In the rows, 128 means zero.
Facts:
meso ε guklagur
gruplol ε gograr
klizis ε liklus, zutrak
flogon ε stifu
lilos ε bruplar, dumal
bruplar ε skavul
sinel ε bruplar, skavul, sitrin
skavul ε ramil, zogul
dosku ε ramil
lureskem ε ramil
druskes ε bodekel
treguk ε bruplar, dasam, ramil
daba ε stoko, ramil, zogul, drofluk
statro ε skavul, ramil
matres ε ramil
risi ε ramil
diplol ε zogul
zogul ε ramil
geriko ε skuflo
grusku ε zutrak, ramil, brokisti
bunen ε skavul
stogrek ε zelek
buvu ε zelek
zistigri ε stoko
klideflir ε sitrin
grasa ε lilos, ramil
pleklol ε matres, ramil
brokisti ε ramil
fesi ε statro, sitrin
zutrak ε stoko
guklagur ε stoko, dumal, ramil, zogul
pobos ε skavul
fluskas ε trisibrir, dasam, ramil
stoko ε ramil
liklodri ε bodekel, buvu, ramil
fetam ε zogul
tiva ε stifu, ramil
refan ε skavul, buvu
nezo ε bodekel, bunen, zogul
drofluk ε buvu, trisibrir, dasam, ramil, kobrin
trisibrir ε stoko, dumal
sitrin ε kastik, ramil, zogul
kluru ε klizis, trisibrir
zoza ε statro
gekiklu ε trisibrir
keklabro ε fufe, ramil
kliskun ε gimo
fifaflem ε stoko, ramil
klini ε gimo
druvu ε guklagur, bunen, ramil
gitran ε zelek
kadun ε zelek
kostor ε dumal
flabo ε dumal
gribrik ε ramil
zasker ε galan
fufe ε taber
sidu ε dosku
statrum ε statro, reflano, ramil
drofiskis ε dasam, zogul
stifu ε skavul, zogul
gruton ε fiskor, guklagur, vunu
vunu ε zelek, skavul
φ c <- meso, lilos, buvu, taber, gekiklu, kliskun, druvu, kadun, zisa, fufe
φ a <- gruplol, dumal, skikla, druskes, diplol, geriko, pleklol, pobos, fluskas, kastik, drofluk, sitrin, zoza, klini, kostor, gribrik, skuflo, drofiskis, vunu
φ b <- bruplar, dosku, daba, statro, zogul, gograr, klideflir, zutrak, guklagur, zigrivu, stifu
φ d <- sinel, gimo, liklus, matres, flotrek, grusku, stogrek, grasa, stoko, reflano, fifaflem, flabo, statrum, gruton
φ e <- treguk, risi, galan, fesi, grevu, refan, nezo, zasker, sidu

Known rows:
[148 184 106 145 167 109 110 139 102 93 126 133 90 108 145 155 90 91 114 163 116 105 142 147 87 118 137 124 154 105 173 80 103 136 110 108 132 133 144 92 124 147] : nezo
[141 137 82 167 149 113 76 149 131 132 149 141 72 137 141 125 112 101 122 160 135 112 137 135 77 109 152 175 101 142 128 82 105 116 113 149 185 146 123 148 139 139] : lilos
[136 172 110 153 168 106 104 135 105 74 121 144 70 115 147 151 96 91 126 165 102 104 143 146 91 120 138 141 165 106 159 78 94 118 121 118 128 144 129 93 118 151] : treguk
[145 151 150 213 135 109 106 141 117 91 136 161 86 103 155 166 111 76 130 132 135 92 150 137 117 91 135 164 140 134 147 47 106 128 139 92 180 194 136 141 122 131] : drofluk
[155 166 141 207 134 112 111 148 113 111 139 151 104 95 155 175 107 76 123 132 152 99 151 146 103 93 132 145 137 136 148 52 124 146 130 93 187 179 153 143 124 137] : drofiskis
[136 146 114 159 154 98 104 151 88 120 152 104 81 109 172 108 119 125 153 142 129 104 119 177 122 102 95 165 126 136 132 66 135 118 104 137 165 163 139 117 132 142] : flabo
[122 195 111 148 142 106 111 137 101 100 102 136 60 161 165 135 93 114 119 146 147 107 154 150 123 104 126 148 169 156 116 55 97 142 158 117 167 158 129 145 147 126] : keklabro
[142 159 81 155 146 125 84 151 133 124 138 143 70 144 155 136 109 89 148 157 131 116 141 134 83 119 161 174 111 149 130 80 96 108 125 121 185 154 144 131 149 133] : druvu
[149 157 85 157 146 122 80 154 134 134 143 138 79 143 150 129 106 94 139 154 134 111 136 127 86 116 158 172 102 146 138 83 101 119 116 121 183 145 143 139 148 129] : meso
[148 181 129 209 132 118 107 152 114 107 136 153 98 100 163 179 107 69 152 127 148 108 152 147 103 99 133 150 149 149 137 59 127 141 133 101 186 169 158 144 113 141] : sitrin
[133 162 111 154 152 105 112 151 94 108 142 116 69 116 182 124 117 113 181 139 124 110 122 182 132 115 104 167 139 138 127 64 120 102 117 117 159 177 149 106 135 139] : grasa
[126 161 114 153 156 113 95 156 80 97 145 101 69 120 192 122 119 111 180 135 113 111 130 181 123 115 108 168 137 142 128 64 121 100 129 99 178 172 165 88 147 129] : stoko
[141 199 105 159 167 109 98 145 109 86 130 136 84 114 142 145 90 94 138 154 106 106 133 133 106 123 135 139 163 115 170 88 104 134 106 126 122 128 131 104 113 147] : fesi
[131 163 115 153 154 111 98 157 83 102 146 102 73 118 189 120 118 111 177 136 116 108 125 178 128 113 106 168 134 140 133 64 124 105 124 102 173 170 163 94 145 130] : fifaflem
[127 190 114 132 137 87 116 135 113 113 91 143 81 157 168 116 99 120 95 138 140 102 150 130 120 90 118 163 167 143 131 63 102 151 142 111 155 145 147 157 155 118] : gitran
[135 169 114 152 153 108 110 153 93 106 143 110 72 119 182 118 117 113 180 137 122 106 121 177 137 117 104 167 135 140 134 63 119 105 119 107 163 175 156 101 141 134] : grusku
[155 151 99 145 140 130 84 150 141 133 139 139 84 144 147 119 114 105 142 165 131 103 143 130 91 127 165 167 105 139 137 89 97 122 131 116 179 157 136 133 146 140] : zisa
[150 167 128 142 147 113 113 154 101 121 147 107 91 115 172 102 119 130 174 145 128 96 119 173 145 122 107 156 127 132 141 72 123 123 119 110 152 175 148 108 133 143] : gimo
[153 165 152 199 124 119 100 151 123 103 134 147 112 101 157 149 120 93 141 137 137 92 155 137 115 104 137 154 147 138 142 72 126 151 145 98 183 177 147 145 109 144] : kastik
[147 175 123 138 160 113 101 138 110 87 123 131 94 114 144 133 101 109 127 168 102 96 145 141 97 127 142 134 161 103 170 92 102 138 127 116 126 138 135 93 116 158] : galan

Rows:
No name comes twice in this set of rows, the named rows included.
[137 174 111 154 153 109 112 154 97 109 146 115 74 117 180 120 116 112 185 138 123 109 119 179 141 119 103 165 139 141 130 66 120 107 114 115 155 173 150 109 134 136] | statrum
[154 171 134 202 132 113 109 151 111 114 140 148 109 92 159 176 106 74 126 130 154 102 153 149 96 98 132 141 136 141 146 58 132 152 127 91 191 170 163 142 122 137] | diplol
[127 203 97 144 147 109 106 152 115 99 112 146 62 138 160 118 110 121 71 147 148 97 145 155 129 105 119 130 158 128 114 69 100 152 152 106 179 154 117 165 150 118] | bunen
[126 186 120 137 136 112 110 133 106 100 98 135 64 160 167 127 99 122 124 155 144 104 166 155 118 111 131 145 173 151 113 64 98 145 173 114 166 164 128 141 144 137] | ramil
[141 176 102 153 157 109 111 164 106 111 154 119 77 102 172 110 126 118 151 139 130 101 109 180 144 115 98 153 129 124 130 74 125 116 106 114 162 170 139 124 136 133] | sinel
[136 197 106 140 143 106 123 137 97 123 110 131 75 149 158 143 85 113 93 148 167 108 155 160 109 100 121 124 153 150 129 52 108 163 144 107 173 148 139 145 157 125] | fetam
[147 153 87 139 140 101 95 146 145 133 124 157 87 143 160 121 114 92 125 149 122 108 133 115 84 106 155 197 110 134 145 84 92 111 106 107 167 151 160 143 159 124] | buvu
[141 164 115 136 145 89 120 151 104 120 131 121 95 116 187 104 121 117 158 129 119 103 115 161 130 104 98 183 136 128 144 71 126 113 101 104 147 166 174 115 146 130] | stogrek
[149 177 142 213 133 116 98 154 120 101 141 150 102 101 153 155 109 82 141 125 135 94 144 127 121 98 134 158 142 145 147 61 124 146 129 103 179 172 144 150 111 133] | klini
[100 173 118 163 130 133 103 153 74 105 132 118 71 118 129 150 121 129 125 123 123 78 118 123 114 113 142 159 126 141 166 97 111 125 150 107 214 132 180 95 145 114] | zutrak
[141 149 140 221 132 104 89 150 110 102 141 146 104 96 151 153 118 87 123 130 138 100 151 138 99 85 124 163 143 143 136 64 135 147 128 127 190 168 138 155 105 142] | kostor
[133 178 104 151 166 109 101 137 102 71 116 142 70 117 157 158 97 87 142 161 98 111 148 151 85 123 142 146 173 114 155 80 94 114 126 116 130 143 139 86 119 153] | risi
[144 173 129 193 127 102 102 159 133 96 127 166 109 88 169 146 131 81 109 118 126 94 146 131 110 88 126 167 149 120 137 78 126 140 128 88 186 172 160 162 119 127] | vunu
[111 187 104 162 123 126 128 147 96 119 124 139 70 112 117 161 116 124 141 128 140 83 107 130 124 119 135 154 133 145 157 94 112 125 131 131 186 138 163 118 131 130] | klideflir
[131 196 113 147 143 105 111 140 104 110 108 132 69 154 157 124 93 119 100 147 153 101 150 145 128 101 123 137 157 150 127 59 102 157 148 115 164 151 126 152 150 121] | flogon

The same objects again, as new rows of numbers:
Known rows:
[107 131 124 111 147 132 124 106 124 129 124 149 137 114 155 114 118 138 116 117 145 121 116 126 132 123 97 124 109 124 120] : geriko
[119 115 93 141 145 134 115 131 143 101 135 86 123 147 105 138 151 135 145 100 124 136 119 151 105 152 128 114 104 172 136] : guklagur
[139 132 146 113 110 107 152 146 140 127 142 143 114 149 112 127 139 142 108 141 129 115 133 100 141 126 140 134 111 119 149] : bodekel
[129 139 122 132 122 130 122 99 148 140 130 125 112 139 117 106 129 141 119 100 136 133 144 130 145 136 126 138 181 108 137] : grevu
[125 139 114 115 113 125 136 107 149 122 117 122 107 126 114 131 111 139 136 111 143 139 133 138 125 113 117 113 212 110 119] : fesi
[129 119 141 116 110 112 172 140 120 111 122 141 121 130 107 143 134 121 103 146 113 122 119 108 145 114 137 137 130 129 149] : kluru
[117 111 97 136 131 134 122 166 126 131 143 87 108 97 124 149 120 147 156 97 110 129 133 140 110 95 129 112 130 151 115] : statro
[145 132 132 156 114 132 100 123 99 133 90 136 132 143 136 148 127 112 161 127 108 130 125 168 150 155 167 109 116 152 107] : stoko
[131 145 117 132 113 119 118 106 126 153 131 119 111 143 129 141 120 125 143 78 108 157 146 154 132 138 128 139 169 108 138] : risi
[125 98 94 143 148 138 129 138 124 116 115 126 109 131 77 119 150 152 132 109 128 114 116 170 142 124 130 105 122 187 124] : zutrak
[106 124 123 127 147 128 122 101 111 111 134 142 141 119 148 123 115 120 108 118 137 117 97 111 114 145 83 122 115 112 126] : drofiskis
[130 141 141 139 122 155 115 105 144 98 97 96 147 127 153 130 137 112 145 150 136 131 138 117 143 148 166 117 131 145 118] : flabo
[143 135 149 149 114 144 102 128 124 125 112 129 134 120 144 114 135 125 131 148 140 104 133 120 157 144 159 101 140 133 112] : liklus
[123 110 106 132 126 130 111 155 119 138 156 94 119 116 133 147 147 131 147 83 108 140 138 156 116 128 130 106 117 157 142] : dosku
[119 106 105 120 131 137 129 154 140 104 144 95 114 105 115 136 142 142 134 120 139 121 124 138 108 110 115 87 151 156 125] : klideflir
[133 125 147 119 108 111 157 145 129 124 144 138 120 136 116 134 140 129 96 142 118 118 131 96 144 127 138 136 122 118 156] : dasam
[142 115 139 131 150 155 132 138 107 156 141 130 153 121 102 100 153 89 135 174 141 152 146 147 95 112 107 158 151 125 126] : buvu
[122 137 111 146 127 140 129 107 128 137 120 113 108 134 108 109 109 134 135 104 120 132 142 116 140 116 121 159 183 106 121] : refan
[111 132 129 109 147 131 119 105 129 135 134 153 136 115 158 106 122 144 109 117 150 116 120 122 137 129 100 120 106 122 123] : skuflo
[130 99 136 147 146 129 137 126 137 135 126 132 167 94 109 117 135 98 99 154 117 138 123 152 109 117 137 148 152 128 138] : gekiklu

Rows:
No name comes twice in this set of rows, the named rows included.
[99 118 126 122 137 134 133 101 87 130 127 147 145 95 160 136 121 106 99 106 112 130 111 128 140 125 93 131 116 120 139] | drofluk
[145 139 147 100 116 133 157 147 110 133 140 137 111 163 105 122 155 124 135 162 145 132 145 99 135 112 120 144 120 124 144] | zelek
[102 130 115 128 152 137 125 114 121 132 115 138 129 109 149 116 88 145 128 119 128 116 117 107 128 103 100 151 104 116 101] | pobos
[140 136 144 101 116 131 164 149 105 126 134 135 112 160 102 133 151 120 141 163 140 135 142 105 129 111 117 144 123 130 141] | gitran
[138 120 136 116 110 109 164 144 126 118 121 155 113 142 93 137 131 139 110 147 121 116 119 119 147 114 138 128 124 135 136] | klizis
[140 126 129 118 121 111 163 136 130 116 108 155 113 162 83 141 135 139 122 145 122 124 119 133 145 125 143 139 108 147 135] | zistigri
[108 135 117 104 133 114 121 113 118 112 129 142 133 118 160 153 100 124 132 117 142 132 94 133 90 131 83 97 126 113 111] | sitrin
[141 139 143 145 119 149 102 122 125 117 104 117 134 132 140 118 131 121 148 149 140 115 135 123 143 147 156 110 133 138 106] | gruton
[123 139 118 136 118 126 128 102 130 143 128 114 116 129 124 131 117 123 132 87 113 149 145 137 140 134 128 145 179 108 144] | treguk
[142 120 138 129 151 146 130 136 125 154 138 134 151 125 104 100 150 100 136 173 146 149 143 150 94 116 112 150 148 127 123] | kadun
[118 105 97 166 146 140 112 156 129 104 151 80 111 123 99 122 124 142 138 106 119 102 111 106 102 128 112 125 123 140 124] | stifu

The same objects again, as new rows of numbers:
Known rows:
[119 128 143 140 114 121 145 126 149 145 132 139 131 107 131 123 131 123 120 126 108 132 108 134 124 128 140 112 128 126 110 125 129 126 141 126 123 118 127 120 167 132 113 144 129 131 132] : bodekel
[115 151 132 118 119 125 126 156 130 133 111 130 127 117 126 116 130 128 128 132 128 111 126 134 114 129 130 124 118 148 117 129 123 122 132 133 119 126 126 137 94 135 130 126 132 132 133] : druskes
[114 148 125 125 112 124 121 148 124 129 116 129 130 121 124 118 131 130 128 131 132 114 129 130 107 131 124 119 127 148 113 129 121 121 136 134 117 122 121 143 77 128 134 124 132 132 129] : zoza
[121 132 110 139 160 118 99 129 130 128 139 113 128 100 132 108 129 123 111 138 138 128 137 133 114 134 137 135 154 130 134 130 126 139 148 120 124 114 126 131 154 131 134 130 121 112 141] : risi
[112 124 114 121 142 129 144 122 120 135 119 129 121 105 125 122 131 131 144 130 103 114 123 134 139 120 157 146 112 135 116 132 127 141 113 121 108 121 130 126 97 124 133 141 124 100 149] : kadun
[121 121 134 156 116 127 146 123 138 151 119 149 133 105 131 118 133 117 131 127 99 124 61 134 117 121 167 103 111 121 129 129 133 131 127 124 117 125 131 130 137 129 118 148 123 116 198] : zelek
[116 138 127 124 126 118 112 160 121 131 115 125 130 115 127 113 131 128 123 133 132 111 134 135 109 130 139 129 122 146 129 128 125 127 136 134 125 120 123 151 84 130 134 134 126 131 122] : pleklol
[124 143 107 145 127 128 134 150 124 131 122 125 136 127 138 129 134 146 121 142 111 120 153 131 138 136 78 120 134 126 101 129 123 130 122 127 113 119 117 120 112 124 131 138 128 122 157] : klideflir
[111 171 125 141 115 116 116 164 112 138 109 126 134 124 129 122 127 134 129 151 137 108 149 136 111 131 131 125 151 145 125 127 127 122 127 130 110 117 116 138 93 127 135 129 131 136 102] : sitrin
[118 155 109 147 139 127 115 112 133 128 137 119 127 110 129 113 129 130 117 146 135 132 134 128 112 136 117 117 165 132 114 131 123 131 145 119 109 115 122 122 154 131 136 119 130 116 155] : fesi
[113 155 133 116 113 125 133 158 129 136 119 131 123 117 126 111 129 124 119 139 122 110 116 131 113 130 121 124 125 147 120 127 122 121 133 133 120 122 128 134 95 138 129 126 131 138 122] : kastik
[128 130 120 114 156 117 129 129 121 144 124 113 143 110 125 132 132 145 113 109 135 123 76 141 131 128 144 154 148 123 123 127 129 136 138 124 131 125 116 133 94 128 134 122 121 134 117] : fifaflem
[128 137 122 117 138 116 131 126 109 139 124 124 142 116 124 125 131 144 117 120 126 130 87 140 129 128 134 155 146 121 128 126 124 141 138 123 128 121 114 135 101 124 134 122 119 133 115] : grasa
[121 146 119 130 151 129 123 122 142 130 142 121 120 104 130 104 128 120 109 140 128 131 113 129 118 135 124 128 149 131 120 130 123 133 145 120 119 119 133 119 170 141 129 121 127 116 154] : grevu
[120 128 145 151 148 119 129 114 153 115 115 139 133 117 131 146 128 137 120 102 115 130 142 144 124 130 158 120 88 132 102 131 126 123 154 124 126 127 112 136 172 130 114 137 128 119 151] : trisibrir
[128 134 113 148 160 122 119 161 133 138 108 110 128 132 147 141 126 139 115 117 113 104 134 141 141 134 80 144 114 133 129 128 125 139 115 121 125 122 119 124 118 134 124 143 125 115 140] : guklagur
[111 120 114 115 148 118 133 128 120 131 124 114 121 108 127 127 129 132 128 124 113 115 153 133 138 124 138 159 121 141 117 128 125 142 124 122 116 114 125 132 109 126 130 143 125 109 94] : druvu
[119 125 145 136 115 121 146 129 147 138 132 141 132 105 129 121 132 124 120 124 109 134 113 135 125 129 150 113 120 124 110 126 129 126 142 127 125 119 127 123 173 131 114 144 129 128 137] : kobrin
[119 125 141 141 114 121 144 123 145 143 132 138 132 109 131 125 132 122 120 123 106 130 104 133 122 127 142 112 122 126 112 125 129 127 140 126 122 117 126 125 165 131 115 143 129 128 138] : brapo
[120 119 134 153 122 112 126 132 139 142 125 131 138 106 132 130 132 124 125 123 120 129 137 137 116 128 150 117 127 126 119 125 132 131 142 126 123 115 121 130 153 121 118 149 126 124 123] : tiva

Rows:
No name comes twice in this set of rows, the named rows included.
[133 115 116 128 112 126 127 133 138 129 121 121 137 125 134 124 135 139 150 115 123 127 180 133 131 138 51 124 103 131 101 126 109 141 126 126 119 123 131 124 111 116 130 132 132 114 149] | bruplar
[113 142 126 120 132 124 139 104 119 113 125 131 114 131 126 131 125 132 130 119 98 121 158 132 136 125 113 161 95 148 119 131 115 143 129 117 115 114 117 141 115 126 128 133 124 103 104] | lilos
[114 164 144 122 127 121 123 165 126 132 108 129 127 118 128 116 126 135 135 139 138 113 152 144 117 132 135 131 125 145 118 128 124 123 129 132 117 128 127 129 113 135 129 131 131 133 117] | drofiskis
[125 103 144 147 107 106 116 126 148 150 122 124 142 104 133 126 130 122 156 108 140 129 161 142 112 129 131 119 124 127 121 120 124 138 131 124 117 118 131 124 163 115 118 145 133 122 102] | skavul
[115 146 143 119 138 120 118 167 120 109 110 140 132 105 123 109 131 141 132 137 140 120 177 144 116 133 164 130 101 139 108 131 125 123 145 136 129 129 124 145 114 129 132 133 126 127 136] | drofluk
[126 140 118 147 151 114 118 182 119 144 111 111 137 118 145 128 128 145 126 142 131 114 179 146 143 137 97 141 134 123 125 124 128 142 109 124 119 118 125 116 135 124 127 152 124 120 112] | zogul
[109 132 124 111 154 125 143 121 123 112 125 125 120 108 123 130 131 144 133 127 111 123 177 136 144 126 150 154 108 138 94 132 123 135 133 123 115 120 122 125 126 125 130 135 127 108 114] | gekiklu
[121 154 122 138 155 125 115 128 142 134 131 117 122 106 133 112 125 128 124 141 140 128 129 138 120 135 128 129 156 130 121 130 123 135 135 117 111 122 131 110 175 138 131 120 130 114 142] | nezo
[120 117 136 151 120 114 128 129 138 139 124 137 138 103 132 127 133 128 125 126 117 130 129 137 117 127 159 114 121 123 117 126 131 130 143 126 122 116 122 133 155 122 119 149 125 122 138] | liklodri
[119 130 151 137 117 121 146 131 144 132 130 143 134 101 128 119 132 128 121 128 112 138 135 138 127 130 154 115 112 122 105 126 128 127 147 129 125 120 128 121 185 130 113 145 128 127 134] | dasam
[129 158 135 120 139 123 140 113 116 132 119 134 137 132 125 129 127 143 115 114 116 127 70 141 131 128 120 156 129 127 126 128 118 138 137 120 123 127 112 131 106 131 129 113 121 132 127] | flabo
[127 126 111 138 154 122 122 167 131 132 115 114 136 117 141 132 132 146 120 128 124 115 160 139 141 136 96 136 120 126 111 127 127 135 121 126 124 123 123 119 125 127 128 145 125 117 146] | daba

The same objects again, as new rows of numbers:
Known rows:
[98 157 112 68 113 186 161 49 71 127 113 109 120 43 170 81 160 109 218 184 164 126 102 142 134 104 141 138 108 164 107 52 110] : geriko
[133 126 103 162 150 154 127 97 111 127 101 115 139 145 153 130 122 123 143 123 121 115 134 127 122 105 141 115 129 148 124 111 129] : sitrin
[131 122 101 165 135 155 134 88 114 120 117 128 152 143 149 123 123 132 141 150 137 110 145 131 134 106 125 108 142 152 122 113 134] : kostor
[126 130 102 166 149 149 129 91 115 117 110 126 145 136 157 121 126 133 143 136 127 115 137 130 133 102 127 113 140 154 130 117 134] : gribrik
[136 142 93 168 151 150 127 94 100 119 114 122 126 143 142 119 122 123 149 135 147 101 131 139 143 92 124 115 140 155 119 121 132] : gruplol
[128 131 166 126 117 127 123 114 147 134 138 137 146 139 108 102 140 136 105 121 156 134 141 163 163 130 136 157 114 110 147 137 152] : grusku
[125 133 161 127 119 123 123 117 148 136 139 133 145 136 110 102 144 135 106 121 154 135 140 163 164 129 139 156 112 107 148 136 152] : fifaflem
[127 138 156 130 122 123 122 123 147 141 133 125 146 134 112 102 144 132 103 118 152 137 141 160 163 125 143 158 108 102 147 134 151] : sinel
[131 128 159 127 109 128 126 115 146 140 142 135 151 140 107 103 139 134 103 131 161 132 146 163 164 132 135 152 113 104 140 134 153] : flabo
[141 94 197 99 96 162 123 96 128 134 136 163 133 181 82 125 118 131 112 108 165 121 138 160 133 157 147 158 120 117 117 142 136] : liklus
[106 109 144 126 111 113 128 177 106 130 148 127 143 118 149 144 117 130 147 106 116 101 131 131 133 141 101 136 103 129 113 133 95] : grevu
[104 117 133 143 116 100 124 183 114 125 150 120 152 106 154 133 118 129 141 115 118 102 138 138 146 139 93 129 105 132 120 130 102] : fesi
[87 126 173 141 149 95 103 163 127 87 136 149 124 79 162 130 116 143 155 70 101 110 111 147 152 139 87 148 128 177 137 158 97] : sidu
[101 124 133 139 113 104 130 181 117 126 154 125 151 109 154 139 122 133 143 119 121 99 137 134 145 135 92 137 114 131 114 143 98] : refan
[129 122 129 128 109 123 130 112 124 123 141 155 138 127 101 126 108 138 130 140 136 130 137 131 133 149 106 116 145 136 118 141 134] : kluru
[124 144 109 133 122 109 132 129 129 136 131 130 136 112 115 126 119 133 126 130 122 136 133 126 136 135 117 125 135 122 127 137 134] : liklodri
[122 156 113 109 119 131 140 132 119 150 117 129 116 140 107 157 125 133 133 105 117 125 124 111 111 128 142 154 140 115 104 158 108] : zelek
[126 133 118 134 118 114 129 119 127 127 137 142 137 116 111 124 112 134 129 133 128 135 133 130 140 144 111 118 138 130 126 136 137] : zistigri
[118 146 116 125 135 114 141 136 108 120 139 148 123 136 125 119 115 147 141 137 117 147 114 127 133 132 104 117 121 107 150 142 154] : keklabro
[125 140 113 135 125 110 128 127 126 130 132 132 135 111 116 122 117 132 127 129 122 138 130 128 138 138 115 121 133 125 130 134 139] : tiva

Rows:
No name comes twice in this set of rows, the named rows included.
[144 127 120 99 125 101 114 137 131 100 132 103 55 154 125 130 112 89 125 121 135 107 107 133 117 144 153 111 149 104 105 129 116] | gograr
[132 126 167 120 118 132 122 117 141 142 131 132 139 149 107 112 137 131 106 108 151 133 137 160 152 133 148 159 108 104 139 135 146] | stoko
[120 99 159 106 130 157 137 150 197 139 123 146 182 81 143 156 170 168 99 177 84 205 136 68 62 149 113 127 129 143 162 113 129] | kliskun
[133 125 123 125 117 122 128 121 118 134 128 140 130 129 104 133 110 127 128 122 124 133 130 126 124 148 121 123 132 127 118 133 130] | trisibrir
[143 143 134 112 173 154 145 185 105 118 135 148 97 161 116 137 144 148 134 157 130 182 83 114 90 125 78 110 95 118 162 138 150] | fufe
[135 132 112 123 123 121 130 134 113 150 115 118 123 132 109 138 112 118 128 102 109 135 126 121 113 144 140 129 116 112 116 126 127] | bodekel
[130 129 122 127 122 119 128 123 119 130 125 137 127 124 109 131 109 128 130 115 119 136 126 127 126 144 123 124 129 125 123 134 131] | brokisti
[132 137 116 116 121 125 131 131 115 150 113 125 120 140 105 150 116 121 129 101 113 129 124 116 109 141 144 139 127 114 105 140 114] | fiskor
[130 125 108 152 143 160 133 92 110 127 105 122 139 148 152 130 126 127 145 126 123 113 133 122 118 102 141 119 134 150 123 113 128] | skikla
[137 112 112 151 140 169 130 91 102 130 101 121 136 162 144 137 117 122 145 119 125 110 134 124 108 114 146 116 129 145 113 111 124] | dumal

